Below is a small trained network, with its code and all its weights. Each question gives an input and a class and asks what happens when units are switched off, that is, made to give their printed mean instead of their output.

import numpy as np


def w(rows, s, z=0):
    codes = np.array(rows[::2]) - 128.0
    scale = np.full(codes.shape[1], s)
    scale[-1] = z or s
    return codes * scale


def norm(h):
    return h / np.sqrt((h * h).mean(-1, keepdims=True) + 1e-5)


def f(y):
    return y / 2 * (1 + np.tanh(0.7978845608 * (y + 0.044715 * y**3)))


def log_softmax(a):
    a = a - a.max(-1, keepdims=True)
    return a - np.log(np.exp(a).sum(-1, keepdims=True))


def net(x, mask):
    res = np.array(x, float).reshape(1, 8) / 4 @ E
    u = 0
    for l in range(3):
        y = f(norm(res) @ A[l][:, :-1].T + A[l][:, -1])
        res = res + np.where(mask[u : u + 9], y, B[l][:, -1]) @ B[l][:, :-1]
        u += 9
    return log_softmax(norm(res)[-1] @ U[:, :-1].T + U[:, -1])


A, B = {}, {}
E = w([
[128,126,128,127,127,128,129],'x0',
[129,130,127,130,130,129,126],'x1',
[91,62,79,231,87,184,140],'x2',
[129,127,128,127,126,128,131],'x3',
[126,134,120,132,135,124,120],'x4',
[247,82,101,67,83,145,13],'x5',
[122,203,46,86,83,253,153],'x6',
[129,131,124,130,134,128,123],'x7',
],0.0073)
A[0] = w([
[104,108,166,200,255,73,213,142],'L0N1',
[157,224,190,132,61,194,153,180],'L0N2',
[111,252,161,149,126,148,210,115],'L0N3',
[133,224,154,140,119,86,201,99],'L0N4',
[106,190,194,120,116,105,82,107],'L0N5',
[66,178,115,87,192,196,184,65],'L0N6',
[103,176,160,26,183,100,167,254],'L0N7',
[105,133,176,173,180,84,173,73],'L0N8',
[89,223,102,75,87,140,113,91],'L0N9',
],0.0066,0.0038)
B[0] = w([
[163,153,181,137,73,231,106,255],'L0N1',
[123,145,72,94,167,117,104,192],'L0N2',
[142,83,125,181,222,103,102,195],'L0N3',
[116,127,157,157,188,139,216,162],'L0N4',
[139,146,167,111,106,79,161,143],'L0N5',
[166,113,117,172,164,60,182,175],'L0N6',
[152,129,166,133,164,97,122,251],'L0N7',
[123,154,100,124,124,246,132,176],'L0N8',
[166,178,123,120,168,107,160,165],'L0N9',
],0.011,0.0048)
A[1] = w([
[176,129,149,166,92,84,54,170],'L1N1',
[74,118,61,165,123,112,232,2],'L1N2',
[176,180,60,200,135,174,166,132],'L1N3',
[161,253,61,89,55,117,72,102],'L1N4',
[97,96,230,212,172,125,141,77],'L1N5',
[69,123,208,132,147,142,154,51],'L1N6',
[133,82,142,255,185,209,191,164],'L1N7',
[90,138,155,46,168,153,182,90],'L1N8',
[173,181,160,77,6,170,157,143],'L1N9',
],0.0087,0.0031)
B[1] = w([
[84,27,150,113,145,72,254,181],'L1N1',
[51,118,93,30,172,176,117,149],'L1N2',
[8,115,156,118,100,57,116,194],'L1N3',
[127,164,193,175,110,165,108,170],'L1N4',
[173,149,3,89,74,134,83,194],'L1N5',
[210,185,69,128,109,127,38,147],'L1N6',
[100,111,129,58,119,68,100,255],'L1N7',
[218,134,112,207,137,113,136,135],'L1N8',
[103,150,132,188,171,98,181,171],'L1N9',
],0.0073,0.0086)
A[2] = w([
[115,79,96,167,32,125,61,211],'L2N1',
[145,86,197,132,121,102,102,61],'L2N2',
[164,219,152,65,190,150,102,142],'L2N3',
[149,145,194,16,133,71,119,169],'L2N4',
[145,202,221,171,126,134,124,50],'L2N5',
[98,174,167,127,116,18,194,150],'L2N6',
[113,154,68,181,34,225,124,73],'L2N7',
[216,237,190,102,124,150,147,16],'L2N8',
[254,207,146,151,135,168,80,4],'L2N9',
],0.0091,0.0031)
B[2] = w([
[212,182,124,153,130,91,174,254],'L2N1',
[82,109,104,51,202,134,82,165],'L2N2',
[225,59,135,112,85,159,180,230],'L2N3',
[4,214,178,192,112,255,46,229],'L2N4',
[154,84,56,101,132,156,139,178],'L2N5',
[150,179,196,143,73,147,64,187],'L2N6',
[117,224,198,235,78,50,29,227],'L2N7',
[104,36,25,92,130,131,199,224],'L2N8',
[73,107,63,65,68,223,196,219],'L2N9',
],0.0082,0.0067)
U = w([
[153,134,95,86,100,233,162,243],'0',
[139,204,133,193,53,102,88,159],'1',
[90,124,225,90,147,153,57,102],'2',
[175,34,130,128,129,58,136,59],'3',
[168,173,121,123,239,107,170,103],'4',
[3,121,54,124,160,105,121,3],'5',
],0.02,0.0024)

Each question gives the input, the list of numbers given to net, and the class t.
The units are the neurons (one row each of A and B). Each row of codes is followed by its name. A weight is (code - 128) times the scale printed after its matrix; where a second scale follows, it is the last column's (A, B and U).
mask holds one flag per neuron, layer by layer. A switched-off neuron (its flag False) gives its mean, the last column of its row in B, instead of its output. The means were averaged over made-up inputs and are rounded, as every weight is.
A unit's drop is (log p(t) with every unit on - log p(t) with that unit switched off) / (log p(t) with every unit on - log p(t) with every unit switched off).
unit that matters most: the unit with the biggest drop
top k neurons: the k neurons with the biggest drops, biggest first
k most important neurons of layer l: the k neurons of layer l with the biggest drops, biggest first
drop when u is switched off: that unit's drop, to one decimal
input [-8,-6,-8,8,-1,-7,-1,6], class 0: top neuron	[L0N1]
input [1,-3,0,-3,5,-6,1,-1], class 4: 4 most important neurons of layer 1	[L1N5; L1N3; L1N7; L1N1]
input [-4,1,0,-6,8,-5,-2,-1], class 0: top 2 neurons	[L0N1; L0N4]
input [-3,0,5,-6,1,0,4,2], class 5: top 2 neurons	[L0N1; L1N2]
input [5,0,-8,-8,8,-8,0,5], class 0: top 2 neurons	[L0N1; L1N5]
input [5,1,1,-3,2,2,3,0], class 1: top 2 neurons	[L0N7; L2N7]
input [-1,-1,2,-2,7,5,-2,3], class 3: top 2 neurons	[L1N7; L1N1]
input [0,-4,0,1,1,0,1,-1], class 4: top 2 neurons	[L0N1; L0N2]
input [5,-5,-5,-3,-3,0,-6,-6], class 0: 2 most important neurons of layer 1	[L1N7; L1N3]
input [5,3,3,-6,8,1,2,8], class 1: top 2 neurons	[L0N4; L0N3]
input [6,4,2,0,5,1,0,-3], class 3: 4 most important neurons of layer 0	[L0N4; L0N8; L0N1; L0N2]
input [2,4,-1,8,7,4,-7,3], class 2: drop when L2N4 is switched off	0.2
input [-1,-5,2,-1,1,-3,6,4], class 5: drop when L1N3 is switched off	0.1
input [8,8,2,3,4,7,0,1], class 3: unit that matters most	L1N1
input [1,1,-1,1,8,6,-8,-3], class 2: drop when L2N4 is switched off	0.4
input [5,2,-2,0,6,-6,-7,-3], class 0: drop when L0N3 is switched off	0.0
